B =
[[140 121 117 139 136 118 132 123 139 134 123]
 [135 125 130 123 139 125 132 113 124 119 119]
 [143 123 115 145 135 118 131 124 141 133 125]
 [113 135 140 114 119 139 124 135 116 124 134]
 [119 117 124 122 129 121 134 133 137 146 125]
 [115 131 125 133 112 131 123 151 134 144 141]
 [117 138 141 116 119 140 122 133 115 119 134]
 [140 122 115 142 134 118 131 126 141 136 125]
 [114 139 143 114 117 142 122 134 113 119 135]
 [119 115 124 120 132 120 136 130 136 146 123]
 [139 142 134 134 126 137 120 122 117 106 132]
 [140 142 133 135 128 136 121 120 117 105 131]
 [143 125 128 128 143 123 133 108 125 115 116]]
The top entry of the column that holds the smallest entry is 134
Give the top-left entry.
140
Give the last entry, reading row by row.
116
The smallest entry in the first column is 113
Give the 4th-last entry, reading row by row.
108
Give the entry just left of the smallest entry.
117
Give the entry just right of the largest entry.
134
The fifth entry, reading row by row: 136
The entry directly above the largest entry is 133
Give the entry directly below the largest entry.
133
The entry just right of 112: 131
The 5th entry from the end, reading row by row: 133
The 2nd entry in reading order -> 121
The last entry of the smallest entry's row is 131
Give the entry in the bottom-left corner.
143
Give the entry in the top-right corner.
123
The second entry on the diagonal from the top-right corner is 119
Give the 3rd entry, reading row by row.
117
Give the entry directly below the centre entry.
118
The entry just right of the centre entry: 122
The second entry on the main diagonal: 125
Give the smallest entry.
105
Give the entry just left of the largest entry.
123
Give the entry at the centre.
140
Give the entry directly above the smallest entry.
106
The 3rd entry on the diagonal from the top-right corner -> 141
Give the entry just left of 106.
117
Give the top entry of the column that holds the largest entry.
123
